[ 19 -34  35  17  31   9 -22  22 -11  15  56  -6  -3 -87 -19 -38  -8  25
 -36  20  28  -3 -33   5 -52 -24  44 -13  12  -9 -63   4  17  36]  4
[  8   1  -9  29  41  31 -15 -33 -23   6  -1  39 -35 -10  19  20  -9  16
 -49  11 -33 -16  29 -15   4  32 -47  25  37 -41   1  20  23  13]  6
[-18 -14 -14  -9  12 -37 -51  44  -2  25 -63  -7   9  26  19  63  26 -24
 -37 -62  44   1 -38 -53  29 -41   7 -28  11 -60  -4  27 -39  36]  6
[-33  10 -14 -12   2 -26 -35 -17   6  29  14  -2 -29  16  -7   5  25  10
  21 -39  26 -34  66 -37   5  28 -11 -19   9 -25  -4 -35  32 -18]  2
[-11   7  -4   3  23 -17   6  56  -3   1  -7  17  10 -12 -14  -1  -8  15
 -45  17  -4 -34   1 -19 -17 -16  24 -17  31 -23 -24   8 -33  16]  2
[ -2 -21  -3  35  29  14  -3 -59 -12 -19 -27   9 -85 -65   0  49 -45  10
  -5  21 -25  31  12 -12   7   7  -9  30 111 -29  -6  -2  39 -14]  7
[-47   9 -20  18 -13 -22 -20 -41   3 -13  11 -39 -41 -27 -21 -32   1 -13
  15  42  -3   0  -9 -25  -3  16   8  47  -3   3  17  43   1 -32]  7
[-37  -4   7   4  15   8   6  -6 -23 -17 -22  -7 -33 -17  10   5 -29  20
  15  35   2 -12  22 -38 -12  43 -20  15  73 -13  38  -3  35  -9]  8
[ 21  20  38   7  22  31 -11   5   2 -12 -26 -31  18  12  -5   3  24  -1
 -10 -21   0  -6  30   8 -21  47  -7 -20   5  51  48 -28   0  -1]  5
[-32 -46  33  29  31   4  84  23 -26  -6  12 -14  26 -48  -8 -33  -5   0
 -70 -33  17   1 -48  13 -48 -19  33 -12  15  -4 -44  42 -30  28]  8
[ -5  -5  11  17  31  33   2  -9 -29  -6   4  10 -22 -21  11  35 -11  14
  18  18 -32  10  12  -9  -4   4 -17  18  52  -4   8   3  12   8]  5
[ 17 -57  11  10  29   6 -79  66  16  69  43  65  37  -5  39  18 -30   3
  12 -15  23 -12  24 -15 -13  -8  29 -62  48   7 -16  11 -30  33]  4
[-17 -60  20  35  43  11  58  -7 -10   5  41  -6   6 -58 -17  -4  10   1
 -68 -21  25  16 -55   8 -41 -25  43 -25 -20   6 -39  26 -26  16]  2
[ 55 -19  22  -9  32   5   6  34  31  31   5  22   3 -17   1  28  -4  40
 -42  -9   1 -19  15  -6 -11  18  40 -72  23 -17 -26   9 -15  37]  6
[-18 -22  31  47  -2  13  -6 -17 -42   7  -3  28 -60 -30   6  42  19  26
  -9  20 -18 -17  31 -33  -4 -15   7  43  46 -27 -48  -6  12   8]  1
[-17 -31  30  15   1  13  -2 -15  19 -36  13 -18  12  47   4 -26   2   3
  13   1  -4   3  29   2 -12  52  13 -17 -14  29  42  -4   5 -29]  0
[  3  -1  38  23  12  15 -33  -6 -14 -10 -21 -38  -7 -17 -10 -20  -3 -12
  -5 -12  -6   3  21  15   4  67 -22 -22   4  16  28  -9 -10  -6]  7
[-15 -87  33  67   2  25  27  22 -22  -7  13 -33 -12 -72  -2  -3  17   9
 -79 -29  20  16 -22  11 -42 -15  25 -23  13  -6 -41  46 -25  -2]  7
[ -4 -55  22  40  18  24  24  28 -26 -18  54 -18  18 -60  -8 -46  -6  13
 -35 -39  26  19 -50  17 -38 -64  46 -14 -15 -10 -64  31  19  17]  0
[ 20 -39 -17  20  21 -23  31 -33  -3   6  34   2   1 -47  20  57  -6  29
 -13  25 -18 -16   0  -6   2  30 -23  -7  42 -37  16  48   2  -4]  3
[-11  -9  -7  31  22  32 -68  11 -28   0 -32  10 -24 -29  17  66   7 -20
 -35 -46  55   3 -26 -41   7  -3  33   3  43 -22   5 -23   4   9]  8
[ 15 -17  26   8  19  -9  -1  41  12  15  18  23  -8 -17  16  -2 -12  35
 -17  24   8 -20   3 -26 -32 -18  24 -29  42   6 -10  14   8  25]  8
[-45 -27  20  -3  10   9   5 -47  17  -6  15  27  12  82 -23 -46  -5   5
  17 -63  39  27  37  30 -13  70   2   0   9 -24   5 -62  18  -2]  4
[ -9   7 -21  -3  13 -42 -76  11  -5  28 -61  -5  14   5  11  81  28 -38
 -26 -60  34 -21 -23 -25  27 -24  -6 -21  43 -49 -13  28 -48  29]  4
[ -8 -27   0   8  -2 -36 -64  10 -11  30 -16 -18  15 -19  12  62  35 -38
 -45 -54  35 -16  -5 -30  10 -10  -1  -8  25 -40 -17  11 -28  29]  4
[ 20   1  26  13  11  19   5 -21  19 -11  -7 -22  12  16 -23 -40  -1   3
 -24 -23  18   0  13  -8   2  58   1 -36   1  11  16 -55  37   9]  2
[ -2 -82  11   2 -38  18  -1  -9  14  58  42  19  -4 -48  -8 -13  -8  -9
 -17 -22  -6  35  74  19 -17 -13  82  -1  -5   4 -99 -23  -7 -19]  1
[  6 -38  49  34  52  39  32  33 -19   4  31 -36  35 -52  -2 -20  12   4
 -40 -38  25  16 -64  11 -42 -19  43 -35 -10  20 -23  10  -8  42]  5
[ 23 -10  18 -14  17  68  48  21  15   7  18 -42  20 -12   7 -17 -13  21
  27  -1  -8   2  -9  11 -22  63  31 -64 -17  36  26 -18  31  -8]  5
[-15 -55  40  34  60  33  17  15 -25  -2  29 -10  16 -49   1 -13  -4   0
 -54 -24  -4  22 -24   1 -56 -47  34 -13   7  22 -22  35  -4  39]  5
[  2 -62  17  33  36   7 -20  -3 -27 -28   7  -6  36 -60  -6  -4 -18  -1
 -50 -14  -7  14 -10   1 -32 -20  39 -32  23   4  -1  58 -23  14]  3
[ 20 -26   8  28  25  -2 -23  43  12   5  58  29  17 -27  10  -4 -17  28
 -19  26  -7 -35  18  -9 -25 -20  40 -23  24   6 -26  45 -13  15]  0
[ 11 -32   9  -9  -8 -36 -24  12   4  21 -60 -11  -1   5  12 114  30 -21
 -25 -37  26  -3 -13 -29  24   5  -6 -38  39 -32   2  10 -46  23]  4
[-42 -98   3  21  23 -12 -40  16 -20  32  54  26  -5 -43  21  24 -33 -27
 -22  -4  31  58   1 -40  -3 -30   8  28  38 -26  -6 -33  10  14]  2
[-18  -8   2   3   9 -19  -7  -7  -4  10   8   2 -18  -5 -13  -1  22  -3
 -56 -18  24  -1  11 -28 -19   3   0  38 -20 -16   3   2   4  11]  6
[ -6   1  14  -4 -21 -46 -40  -9  14  14  -1  12 -17  10 -31  -3  15  -6
 -23  23  39  -2  21 -25 -16   6 -16  44 -10   5 -11 -13 -14  12]  4
[ -17  -50   11   19   19  -21 -109    2  -14   40  -17   -6   18    5
   19   77   40  -27  -59  -65   42  -25   41  -20   17   43  -27  -37
   21  -64  -21    6  -47   36]  4
[-10 -12  13   9  23  13   3   2 -25 -21   7   0 -17 -11  11  53   3  13
  -2  34 -32  19   3 -12 -15  -9 -13  40  42  -8  38   3   6  10]  5
[-29 -12 -16  15  16   7 -14 -56 -13 -39  24  18 -13  12  -7  18 -25   9
  32   3 -39  -2  29 -11  19  10  25  13  39 -35   4  42  15   0]  0
[-25 -14 -31 -15   3 -42 -56  29   5   7 -71 -34  15  12   6  70  26 -24
 -32 -47  38   1 -16 -38  25 -36  -2 -46  29 -49  11  19 -33   9]  2
[ 40 -36  11  -6  17  -1  -7  43  30  49  22  40  -3 -27  12  59   7  23
 -26  -3  10 -17  21 -25 -16   2  63 -56  13  13 -15  24 -45  13]  6
[-18 -67  22  39  23  -1  26   6 -26 -14   9 -15  15 -55   3  -8  10   4
 -32 -45  25  14 -47  -3 -38 -41  39 -29  11   2 -27  41 -17  -8]  3
[-30  -6   1  16  18 -14 -36 -19 -16  20 -55 -29  20  11  23  65  26 -51
  -9 -84   4 -21 -11 -44  28 -17  44 -24  27  -9  20  21 -11  31]  1
[ -16 -100  -39  -25  -41  -37  -14  -22   34   81  -51  -13    8   22
    8   69  -11  -20   -3  -44   32   23   15  -75   78   13  -20  -86
  -32  -72  -75  108  -57   41]  6
[ 43  17  21  -8 -50  12 -26 -16  12  -5 -27 -59  40   9  -3 -61  15 -11
  19 -17 -20  24  32  29   1   1   0  -7  -9  39  39 -31  60  -7]  1
[-15  13  -5   3  13  16   4   3 -50 -12 -17  19 -39 -17  18  20 -38  13
  -1  53 -48 -22   2 -45   8   3 -47  22  37 -32   8  41  29  24]  8
[ 12  15  20  -6  19  13 -20 -24  21  -7 -14 -11  23  21 -13 -26  -4 -15
   1 -12  21   5  -6  22 -16  61   9 -14   6  30  42 -34   4  -5]  4
[ 16  -3  34 -21  13  21 -43 -11  -8  -4 -20 -19  13   0 -12   5  -1 -23
 -13 -15   5   7  29  18 -25  59  -4 -28 -19  41  50 -27  -4   0]  4
[-23  -4 -14 -18 -18 -25 -16  -9  -3  -2   6  -2 -12  -1 -21  12  -1 -22
 -14 -15  26  13  -8 -30 -14 -16  24  46   9 -19  10 -24  30  11]  4
[ 22 -27  10  29   8  35  20 -12  11 -15 -20   9 -28 -12  -6  26 -35  27
  19 -17 -10  14 -16 -12  18  17  41 -55  62 -12  -1  17  16  16]  7
[-19 -16  -3  11  21  23  15 -11  16 -17  33 -14   8   8   4 -25 -10   6
  11  -6  17  -2   4  18 -27  41  21  -8 -13  23  33   1  16 -40]  0
[-28 -23   3  19  -9  21 -11 -19 -42 -33 -35 -11 -61 -32  -9  20 -24   3
  -8  31 -40  27  29   2   5  24 -38  32  42 -33   3  13   3 -24]  7
[-56 -21   1  18  -1  -6   1  -3   0  17  27   1 -27  12  -3  -7  12  12
 -10   4  29 -17  12 -47 -26  -2  50  43  -9 -15  -3 -17  34   5]  1
[  2 -13   1  37   8 -16 -67  23 -26  -5 -67 -34 -16  -8  18  92  28 -20
 -44 -42  24   3 -45 -25  41  -9 -36 -19  28 -56  17  29 -36  30]  7
[-28 -23 -12  26 -24 -23 -33  16 -14 -32  71  18  28  16 -19  -1  16   0
 -29   4  13  -2  28 -10 -21 -23  26  71 -23  -8  31  25 -10   4]  0
[  2 -15  -4  13  -2   2 -43 -38  -8  33  49  13 -28 -29  -5  18  17 -32
 -55   2  10 -14  23 -23 -13  36  -6  53 -34  -4 -19 -17  14   5]  4
[  7 -19  15  31   2 -19   7 -28 -34 -36  -9  35 -14 -10  -4  47   6  25
   1   9 -11   9  36  -7 -17  -3 -44  34  45  17  56  23  -7 -14]  3
[ 25 -35  33   2  45  26  -9  60  14  23  40  -8  27 -24  26  19   0  28
 -11  -2  -6  -6  10   6 -40   2  42 -59  27  16   8  -8  -1  22]  5
[-33   2   3  -3  11 -22  14  -4  -1  -7  29 -45   9  -2  -8  -9  26   3
   3 -18  18  12 -16 -15 -28 -23  10  36   4  -5  31  -7  35  11]  5
[-22   2   7  14 -13 -27 -20  -2   5  27  36  -9  -1  -6  -5 -43  13   5
 -13  11  15 -19  33 -24 -22 -15  17  55  -4  -2  -7 -22  43  13]  1
[ 10  20  14 -23  27  18 -44   5   8 -16 -10 -52  44   5 -14 -16  -1  -5
 -10  -3 -12   1  43  13 -24  46   9 -25  -1  33  70  -8  11  12]  5
[-27  -6 -23  12   9 -40 -39  16   3 -20 -41 -45  28  10  13  67  31 -17
 -24 -45  20 -37  -9 -27  20  -9  20 -29  37 -42  17  55 -38   1]  0
[-25  -7  -2   5   5 -24  -9  17   1  -7   1 -24   4  -4 -21 -25   8  -4
 -58  -6  35  -4   9 -28 -21   2  -4  18   0 -18  12 -31  21   8]  2
[-14 -20   7  12  20 -31  -4  20 -11   9   7   2  -5 -24  -9  29   8  -6
 -52 -20  24 -12  12 -40 -14 -14  -1   8  25 -12   7 -19   6  23]  2
